Here is a tiny trained network, its code and every weight. The questions are about switching its units off for an input and a class, where a switched-off unit gives its printed mean instead of its output.

import numpy as np


def w(rows, s, z=0):
    codes = np.array(rows[::2]) - 128.0
    scale = np.full(codes.shape[1], s)
    scale[-1] = z or s
    return codes * scale


def f(y):
    return y / 2 * (1 + np.tanh(0.7978845608 * (y + 0.044715 * y**3)))


def log_softmax(a):
    a = a - a.max(-1, keepdims=True)
    return a - np.log(np.exp(a).sum(-1, keepdims=True))


def net(x, mask):
    res = np.array(x, float).reshape(1, 6) / 4 @ E
    y = f(res @ A[0][:, :-1].T + A[0][:, -1])
    res = res + np.where(mask, y, B[0][:, -1]) @ B[0][:, :-1]
    return log_softmax(res[-1] @ U[:, :-1].T + U[:, -1])


A, B = {}, {}
E = w([
[71,101,199,140,20],'x0',
[127,126,132,122,129],'x1',
[133,149,190,60,159],'x2',
[2,99,145,130,240],'x3',
[142,8,124,69,142],'x4',
[65,151,59,21,86],'x5',
],0.0085)
A[0] = w([
[146,117,142,165,145,93],'n1',
[118,81,80,158,111,150],'n2',
[157,143,124,148,165,111],'n3',
[190,152,118,123,90,118],'n4',
[97,118,139,135,147,78],'n5',
[156,117,179,154,131,100],'n6',
[73,152,132,123,175,100],'n7',
[8,105,162,162,102,123],'n8',
[128,111,168,155,139,58],'n9',
[177,145,121,133,120,88],'n10',
[89,117,128,156,176,74],'n11',
[159,106,127,49,129,140],'n12',
[101,135,77,108,116,54],'n13',
[145,70,99,119,137,165],'n14',
[168,114,165,164,137,121],'n15',
[129,173,134,135,146,129],'n16',
[112,177,130,143,125,254],'n17',
[171,124,138,110,65,68],'n18',
[179,136,110,132,104,57],'n19',
[144,83,177,80,128,150],'n20',
[105,132,127,140,146,98],'n21',
[153,103,140,190,156,74],'n22',
[136,93,142,112,136,163],'n23',
[113,182,177,128,90,154],'n24',
[165,149,125,142,91,114],'n25',
[100,158,88,81,92,153],'n26',
[161,146,106,121,190,75],'n27',
[148,72,98,141,129,134],'n28',
[82,105,120,159,144,84],'n29',
[118,142,82,162,121,224],'n30',
[148,140,53,120,174,96],'n31',
],0.017,0.007)
B[0] = w([
[72,100,129,47,132,154],'n1',
[119,203,191,156,194,170],'n2',
[116,75,143,134,137,162],'n3',
[140,83,77,108,170,201],'n4',
[155,134,55,121,94,151],'n5',
[66,71,135,89,160,164],'n6',
[171,136,55,113,168,199],'n7',
[152,94,84,176,111,248],'n8',
[64,111,85,99,98,147],'n9',
[121,120,93,72,143,161],'n10',
[169,134,43,94,129,183],'n11',
[113,124,135,148,178,197],'n12',
[55,104,142,44,128,156],'n13',
[162,154,187,124,152,186],'n14',
[59,85,158,100,177,176],'n15',
[159,145,143,126,163,156],'n16',
[157,142,197,165,195,207],'n17',
[151,97,36,114,113,187],'n18',
[175,97,55,116,132,165],'n19',
[166,171,176,195,150,196],'n20',
[192,168,69,67,109,143],'n21',
[49,113,152,63,147,177],'n22',
[204,160,137,171,182,168],'n23',
[155,117,137,186,143,197],'n24',
[146,170,74,145,141,178],'n25',
[39,72,195,105,191,214],'n26',
[129,78,124,224,2,176],'n27',
[162,175,150,141,159,168],'n28',
[174,166,45,80,115,169],'n29',
[127,168,206,142,196,191],'n30',
[114,61,159,208,30,190],'n31',
],0.008,0.012)
U = w([
[178,111,58,83,128,37],'0',
[1,57,223,57,138,86],'1',
[133,134,214,177,152,254],'2',
[145,159,224,171,157,224],'3',
[180,176,246,192,183,77],'4',
[108,31,186,234,4,175],'5',
[147,202,250,124,39,66],'6',
],0.0078,0.0067)

Each question gives the input, the list of numbers given to net, and the class t.
The units are the neurons (one row each of A and B). Each row of codes is followed by its name. A weight is (code - 128) times the scale printed after its matrix; where a second scale follows, it is the last column's (A, B and U).
mask holds one flag per neuron, in row order. A switched-off neuron (its flag False) gives its mean, the last column of its row in B, instead of its output. The means were averaged over made-up inputs and are rounded, as every weight is.
A unit's drop is (log p(t) with every unit on - log p(t) with that unit switched off) / (log p(t) with every unit on - log p(t) with every unit switched off).
The circuit of an input: a set's keep is (log p(t) with only the set's units on - log p(t) with every unit switched off) / (log p(t) with every unit on - log p(t) with every unit switched off). Starting from the 12 units with the biggest drops (on a tie, the unit counted first), units are removed one at a time, each time the one whose removal leaves the highest keep (on an exact tie, the one counted first), for as long as the keep stays at least 0.8.
units of the circuit, in order: the units of the circuit, biggest drop first
unit that matters most: the unit with the biggest drop
k most important neurons: the k neurons with the biggest drops, biggest first
drop when u is switched off: that unit's drop, to one decimal
input [7,3,6,0,0,-7], class 1: 2 most important neurons : n6, n15
input [4,4,-1,-3,-3,5], class 1: units of the circuit, in order : n26
input [-8,7,3,6,8,-1], class 4: 4 most important neurons : n14, n23, n20, n28
input [7,-8,-6,-7,-8,6], class 2: 2 most important neurons : n26, n30
input [6,-2,-1,6,-3,5], class 0: units of the circuit, in order : n8, n7, n29
input [-5,2,-1,0,3,0], class 5: units of the circuit, in order : n31, n27
input [7,-3,-6,6,-8,2], class 4: units of the circuit, in order : n17, n30
input [6,4,-5,-3,4,6], class 1: 2 most important neurons : n26, n13
input [-8,2,-5,5,-3,-8], class 1: units of the circuit, in order : n22, n1
input [-7,4,2,7,-4,2], class 0: 2 most important neurons : n7, n11
input [6,2,5,8,6,8], class 0: units of the circuit, in order : n8, n7
input [-7,7,3,7,7,1], class 0: 3 most important neurons : n11, n7, n17
input [-4,5,-8,-6,2,5], class 3: 2 most important neurons : n2, n30
input [2,-5,-1,6,4,-8], class 1: 2 most important neurons : n22, n15
input [8,2,3,6,-5,-6], class 5: most important neuron : n8
input [-8,-3,2,4,6,-1], class 5: 2 most important neurons : n27, n31
input [3,-5,-6,-7,-6,5], class 0: 3 most important neurons : n18, n4, n19
input [8,-8,-5,0,-3,8], class 1: 2 most important neurons : n26, n13
input [-8,-6,-3,-5,-6,-1], class 5: 2 most important neurons : n31, n27
input [2,4,8,-3,8,5], class 3: unit that matters most : n20
input [-4,-2,3,-6,6,7], class 1: 2 most important neurons : n26, n13
input [-8,-6,-5,6,-2,3], class 5: drop when n31 is switched off : 1.1
input [-4,6,-2,8,-3,7], class 0: drop when n11 is switched off : 0.2
input [0,5,2,5,2,-5], class 0: drop when n17 is switched off : 0.1
input [-8,-3,-2,5,-4,-1], class 5: drop when n31 is switched off : 0.6
